[152 162  82 159 103 122  93] : z_161
[158 147 151  73 141 104 114] : z_949
[172 139 149  92 154 174  99] : z_516
[120 121  82 181 140 134  99] : z_303
[123 144  86 182 148 122 100] : z_731
[175 158 153 142 161 165 120] : z_689
[146 116 139  95  95 182 133] : z_986
[112 129  75 164 135 107  88] : z_996
[124 112 152  69 109 122 129] : z_347
[160 151 116 161 161 168  88] : z_983
[123 157  82 174  98 104 125] : z_704
find: [151  73] => z_949
common z_303 z_689:  => [120]

[171  82 132 162 144 124 134 111 125 122 172 106 127 131 153 106 172 118] : z_227
[101 127 109 179 122 144 115 173 127 144 146 121 107 122 155 115 133  82] : z_698
[124  91 106 147 134 106 172 125 131 122 153 106 127 111 124 134 181 139] : z_946
[131  90 131 134 139 142 142 171 125 114 160 121 136 122 132 101 196 156] : z_497
[124 134 162 111 132 144  82 171 124 110 117 135 127 100 106  87 174 113] : z_430
find: [124 134 162 111 132 144  82 171] => z_430
find: [144 124 134 111 125 122] => z_227
find: [144  82 171] => z_430
perm: [139  90 196 101 171 160 121 136 134 114 131 142 156 131 142 132 122 125] => z_497
find: [124 134 111 125 122 172 106 127 131 153 106] => z_227
find: [124 134 162 111 132 144] => z_430

[159 126 142  85 160] : z_386
[112 126 143 128 134] : z_850
[ 84 125 130 142 160] : z_345
[125 159 142 160  85] : z_64
perm: [ 85 126 142 159 160] => z_386
find: [159 126 142  85 160] => z_386
perm: [159 125  85 142 160] => z_64
perm: [134 128 143 126 112] => z_850
perm: [ 85 125 142 159 160] => z_64
common z_386 z_850:  => [126]

[123  98 181 125 140 132 162 108 137 110 153 135 118 175  95]  z_824
[146  85  70 134 121  84 149 115 167 149 152 148 105 144 154]  z_572
[196 100 183 125 108 115 134  95 130 105 109 120 128  92 142]  z_891
[146  70 148 154  85  84 148 144 152 115 105 167 134 149 121]  z_894
[147 145  71 171 137  84 114 167 154 154  71 139 137 149 167]  z_316
[163 116 168 124 163 136  70 114 148 113 177 129 113 176 143]  z_211
perm: [ 70 113 113 114 116 124 129 136 143 148 163 163 168 176 177] => z_211
find: [115 167 149 152 148] => z_572
find: [147 145  71 171 137  84 114 167 154 154  71 139 137 149 167] => z_316
common z_316 z_211:  => [114]
perm: [148  70 121 154  85 144 134 115 146  84 152 149 105 167 148] => z_894
find: [146  85  70 134 121  84 149 115 167 149 152 148 105 144 154] => z_572

[126 127 122 132 115]  z_457
[115 124 122 127 132]  z_87
[127 114 138 131 127]  z_108
[127 140 118 118 128]  z_279
[115 132 122 127 123]  z_701
[104  96 125 130 117]  z_458
find: [140 118 118] => z_279
find: [115 124] => z_87
perm: [128 118 118 140 127] => z_279
perm: [115 122 126 127 132] => z_457
common z_108 z_457:  => [127]
perm: [115 122 132 123 127] => z_701
common z_87 z_279:  => [127]

[157 143 151 139]  z_707
[141 140 157 141]  z_146
[149 179 136 143]  z_116
[126  95 146 152]  z_892
[129 157 166 113]  z_136
[157 143 123 142]  z_838
[145 151 179 136]  z_621
find: [143 151 139] => z_707
find: [151 179 136] => z_621
common z_707 z_146:  => [157]
find: [149 179 136] => z_116
common z_621 z_707:  => [151]

[138 138 145 196 132 126 119 115  64  76 170] : z_121
[ 92 107  67  61  90 180  66 176 124 174 167] : z_615
[ 66 195  97 101 157 158 146 156 132  66 111] : z_412
[ 71 177  88 147  71 115 173  83 145 146 129] : z_666
find: [195  97 101 157 158 146 156 132  66] => z_412
common z_412 z_666:  => [146]
find: [ 66 176] => z_615
find: [ 92 107  67  61  90 180  66 176] => z_615
perm: [ 66  66  97 101 111 132 146 156 157 158 195] => z_412

[108 128  69 140 146 112 139  89 142 123] : z_623
[128  74  97 149  80 156 128 125 177 160] : z_924
[165 128  59 149  69 151 109 159  70 123] : z_899
[108 129 108 146 140 114 101 146 134 140] : z_435
[128 102  90 107  91 169 100  59 164 125] : z_791
[123 129 127 168 112 105 118 113 127 136] : z_895
[131 129 104 175 104 112 131 103 116 128] : z_878
[160 128 148 128  80 156  97 177  74 125] : z_141
[127 129 153 154 108 110 109 125 125 138] : z_635
[146 128 125 133 100 151  91 187  85 131] : z_362
[102 128  76 101 164 127 120 127 144 127] : z_688
[138 129  84 170 104 126 131 114 103 121] : z_440
common z_878 z_688:  => [128]
perm: [125  74 177  97 156  80 128 148 128 160] => z_141
find: [133 100 151  91] => z_362
find: [128  74  97 149  80 156] => z_924

[128 128 143 130 130 128 129 128 145 128 132 129 133 130 131 129 129 135
 132 129 128 129 129 130 128 130 128 128 129 138 130 132 128 128 133 129
 134 131 128 142 190 181 129 128 132 130 128 128 130 154 139 128 130 128
 130 128 133 128 130 131 131 133] = z_675
[129 128 145 132 132 130 131 142 128 128 129 129 143 129 128 131 128 130
 140 129 128 130 128 131 132 129 138 128 131 141 130 128 128 128 128 130
 129 130 128 128 129 129 131 128 130 131 128 130 131 130 130 130 129 140
 129 131 128 128 132 128 129 140] = z_596
[133 130 128 129 128 147 128 128 140 130 129 143 131 145 130 128 161 140
 137 133 128 131 128 140 138 128 136 130 129 131 129 130 129 132 131 128
 128 129 129 128 128 129 128 128 129 128 128 129 129 128 128 130 129 128
 136 129 138 129 129 130 130 129] = z_434
[128 128 140 128 130 129 129 128 145 130 130 130 131 143 129 128 129 129
 132 128 128 129 138 128 130 129 129 128 129 140 131 130 128 128 131 130
 141 131 128 131 140 131 128 128 130 129 128 128 132 130 129 129 128 128
 131 128 142 129 131 132 130 132] = z_683
[128 128 140 128 130 129 129 128 145 130 130 130 131 143 129 128 129 129
 132 128 128 129 138 128 130 129 129 128 129 140 131 130 128 128 147 129
 137 129 128 129 140 136 128 128 129 130 129 129 133 130 133 128 134 128
 130 128 136 129 128 131 138 161] = z_611
find: [128 161 140 137 133 128 131 128 140 138] => z_434
find: [133 130 128 129 128 147 128 128 140 130 129 143 131 145 130 128 161 140
 137 133 128 131 128 140 138 128 136 130 129 131 129 130 129 132 131 128
 128 129 129 128 128 129 128 128 129 128 128 129 129 128 128 130 129 128
 136 129 138 129 129 130 130 129] => z_434
find: [128 128 140 128 130 129 129 128 145 130 130 130 131 143 129 128 129 129
 132 128 128 129 138 128 130 129 129 128 129 140 131 130 128 128 131 130
 141 131 128 131 140 131 128 128 130 129 128 128 132 130 129 129 128 128
 131 128 142 129 131 132 130 132] => z_683
find: [130 131 131] => z_675
perm: [136 130 129 128 129 128 128 130 130 161 129 129 130 128 128 128 130 129
 128 128 138 129 128 128 133 129 129 138 129 129 128 129 131 128 130 140
 128 132 143 140 129 128 128 129 130 128 133 129 137 128 131 140 134 130
 129 128 145 131 147 136 129 130] => z_611
find: [128 128 140 128 130 129 129 128 145 130 130 130 131 143 129 128 129 129
 132 128 128 129 138 128 130 129 129 128 129 140 131 130 128 128 147 129
 137 129 128 129 140 136 128 128 129 130 129 129 133 130 133 128 134 128
 130 128 136 129 128 131 138 161] => z_611
perm: [128 128 128 128 128 128 128 128 128 128 128 128 128 128 128 128 128 128
 128 129 129 129 129 129 129 129 129 129 129 129 129 129 130 130 130 130
 130 130 130 130 130 130 131 131 131 131 131 131 131 131 132 132 132 132
 138 140 140 140 141 142 143 145] => z_683

[136 164 157 183 163 145  90 156 122 173 128 127 139 105 166 119 128 128
 125 138 156 175 145 118  92  83 119 177  90 101 116 174 113 107 177 162
 125 181 117  98 141 153 124 111  76  97 153 176 171 127  99 118 137 148]  z_916
[140 161 150 116 179 165 120 151 181  81 140  96  87 101  96 169 144 166
  73 117  80 164 178 126  97 124 110  90 180 156  85 176 125 147 116 167
 114 104 153 139 168 164 109  83 148 134  78  99 144 152 163  83 160  95]  z_52
[175 122 148 133 154 180  90 110 103  95  88 166 176 112 156  99  74  89
 109 158 172 131 156  98 110 176 132 111 159  87 149 159  98 107 146  87
 128 141 139 173  78  74  93 140 173  85 166  76 134 139 172 122 129 105]  z_504
[ 96 113  83 100  81 151 156 139 176 148 176  73  94 145 122  91 156 128
 111 126  82 158 164  79 152 171 102 168  81  87  98 159 149 107 139 148
 161 144 177 178 125 120 179 180 120  89  97 113 157  83 154 176 133 143]  z_417
[178  81 116 153 140  95 152 176 139 126 151 109  99 160  83 181 104  78
 164  80 169 161 120  87 114  96 168 165 156 124 148 140 116 144  97 166
 150 179 163 117 134 180 125 110 167 101  90  73  84 144 147  96 164  85]  z_777
find: [178  81 116 153 140  95 152 176 139 126 151 109  99 160  83 181 104  78
 164  80 169 161 120  87 114  96 168 165 156 124 148 140 116 144  97 166
 150 179 163 117 134 180 125 110 167 101  90  73  84 144 147  96 164  85] => z_777
find: [ 87 149 159  98 107] => z_504
find: [ 85 176 125 147 116 167 114 104] => z_52
perm: [124 137  98 181 118 173 183 156  97  83 175 105 128 141 119  92 157 111
  76  90 153 107 101 138 145  90 139 122 174 164 176 148 177 145 128 171
 128 153 117 125 177 125 166 119 136 163 127 118 127 156 116 162 113  99] => z_916
perm: [ 95 179  96  73 166  78 178 110 140  83 176 151  97 153  85 169  96  99
 134  90 116 181 120 156 180 165 164 116 147 163  81  87 125 124 114 148
 144 168 167 160 161 164 101 152  80  83 104 109 140 126 150 117 139 144] => z_52
find: [148 134] => z_52
find: [168 165 156 124 148 140 116 144  97 166] => z_777

[122  64 111 130  86 112 141 105  69 104  95 119 118 128 105 158 131 144
 128 131 138 128 124 175 139] : z_526
[137 108 120 122 118 141 138 138 127 104 148 127 123 127  99 135 131 151
 128 151 138 128 149 170 124] : z_388
[139 119 123 130 100 111 149 124 117 123 110 117  77 129 117 133 127 141
 128 161 140 129 127 175 139] : z_603
find: [137 108 120 122 118 141 138 138 127 104 148 127 123 127  99 135 131 151
 128 151 138 128 149 170 124] => z_388
perm: [139 122  64 111 130  86 112 141 105  69 104  95 119 118 128 105 158 131
 144 128 131 138 128 124 175] => z_526

[138 104 118 116 131 142 142 132 114]  z_767
[106 110 181 139 148 109  99 108 161]  z_625
[161 148 108 108 110  99 181 106 139]  z_405
perm: [161 106 110 181 139 148 109  99 108] => z_625
find: [106 110] => z_625

[150 168 148 150  87 140  87 130 126 137 144 106  89 137 101 117 105  99
 129 140 137 112 126 148 132 166 127 114 179 150 149 117 161 122 122] -> z_237
[161  87 132  87 129 140 150 148 137 122 144  89 112 137 150 126 122 179
 150 117 105 148 117 127 166 126 168 106 129  99 101 137 149 140 114] -> z_163
[138 141 135 142 120 129 141 116 108 129 131 138 121 128 127 156 149 119
 135 105 136 127 137 126 130 141 141 117 147 126 138 135 142 113 115] -> z_114
find: [105  99 129 140 137] => z_237
perm: [114 140 149 137 101  99 129 106 168 126 166 127 117 148 105 117 150 179
 122 126 150 137 112  89 144 122 137 148 150 140 129  87 132  87 161] => z_163
perm: [114 161  87 132  87 129 140 150 148 137 122 144  89 112 137 150 126 122
 179 150 117 105 148 117 127 166 126 168 106 129  99 101 137 149 140] => z_163
find: [137 122 144  89 112 137 150 126 122] => z_163
perm: [105 108 113 115 116 117 119 120 121 126 126 127 127 128 129 129 130 131
 135 135 135 136 137 138 138 138 141 141 141 141 142 142 147 149 156] => z_114
perm: [137 179  87 127 112 166 122 144 140 148 150 161 150  87 106 148 150 130
 149 117 137 117 132 114  99 101 129  89 137 105 126 168 126 140 122] => z_237

[127 133 109  97] -> z_827
[167 155 133 166] -> z_5
[136  68 132 134] -> z_46
[108  79 160 124] -> z_907
[109 156 133 113] -> z_579
common z_827 z_5:  => [133]
common z_5 z_579:  => [133]
find: [136  68 132 134] => z_46

[123 155 119 109 125 133 123 127 136 134] : z_984
[141 116 136 138 119 115 157 116 147 105] : z_865
[142 116 138 121 157 136 115 116 105 118] : z_658
[158  96 122 124 137 131 135 132 129 133] : z_597
[119 161 148 142 124 147 120 128 116 120] : z_639
[109 155 136 134 123 133 119 127 123 126] : z_477
perm: [105 147 116 157 115 119 138 136 116 141] => z_865
perm: [123 126 109 155 136 134 123 133 119 127] => z_477
perm: [109 119 123 123 125 127 133 134 136 155] => z_984
common z_639 z_477:  => [119]

[128  80 132 153 110 136  94] : z_39
[ 80  88  96 155 132 122 127] : z_893
[ 80 135 124 112 144  93 179] : z_206
[110 178 125 146 105 145  79] : z_870
find: [124 112 144  93 179] => z_206
find: [ 80  88  96 155 132 122 127] => z_893
find: [178 125 146 105 145  79] => z_870
find: [110 136] => z_39
common z_893 z_206:  => [80]
perm: [127 122 132 155  96  88  80] => z_893
common z_206 z_39:  => [80]

[178  62 115 130 161] = z_808
[141  68 135 142 163] = z_741
[152  64 143 125 151] = z_393
[132  88 142 109 165] = z_754
[145  75 162 131 165] = z_70
find: [ 75 162] => z_70
find: [ 88 142 109] => z_754
perm: [165 132  88 109 142] => z_754
find: [132  88] => z_754

[108 147 146 115]  z_424
[123 102  92 124]  z_792
[195  99 100 145]  z_45
[195  99 100 149]  z_453
[109 100 118 145]  z_162
[146 147 196 127]  z_151
find: [109 100 118 145] => z_162
find: [123 102  92 124] => z_792
find: [146 147 196] => z_151
find: [195  99 100 149] => z_453

[153 136 104  88 115  94 154 115 156  96 176 171 134 169 104 158 147]  z_873
[154 147 157 115 134 104 153 171 104 136 176 169 158  94 115  88  96]  z_797
[104 153 173 177 136 105 104  89 101 139  80 154 156 134 131 168 128]  z_650
find: [115  94] => z_873
perm: [128 168 131 134 156 154  80 139 101  89 104 105 136 177 173 153 104] => z_650
find: [104 153 171 104 136 176] => z_797
find: [104 153 173 177 136 105 104  89 101 139  80 154 156 134 131 168 128] => z_650
find: [154 147 157 115 134 104 153 171 104 136 176 169 158  94 115  88  96] => z_797
perm: [ 88  94  96 104 104 115 115 134 136 147 153 154 157 158 169 171 176] => z_797
find: [153 173 177 136 105 104  89 101 139  80] => z_650

[105 128 125 120 158 116 117 136 153 137] -> z_994
[ 94 128  70 101 181 117 150  89 168 122] -> z_306
[151 128 147 110 107 162 100 193  90 128] -> z_200
[141 128 113 152 113 141 117 159 102 128] -> z_616
[122 128 163 100 135 120 130 110 147 130] -> z_756
[103 128 104 134 159 114 122 130 152 137] -> z_62
[120 128 123 114 141 125 133 117 117 126] -> z_844
find: [141 128 113 152 113 141 117] => z_616
find: [ 94 128  70 101 181 117 150  89 168 122] => z_306

[149 116 173 175 147 179 170 115  92] : z_854
[147  92 115 173 170 149 115 175 179] : z_969
[147  92 115 173 170 149 115  77 179] : z_864
find: [147  92 115 173 170 149 115 175 179] => z_969
perm: [179 175 115 149 170 173 115  92 147] => z_969

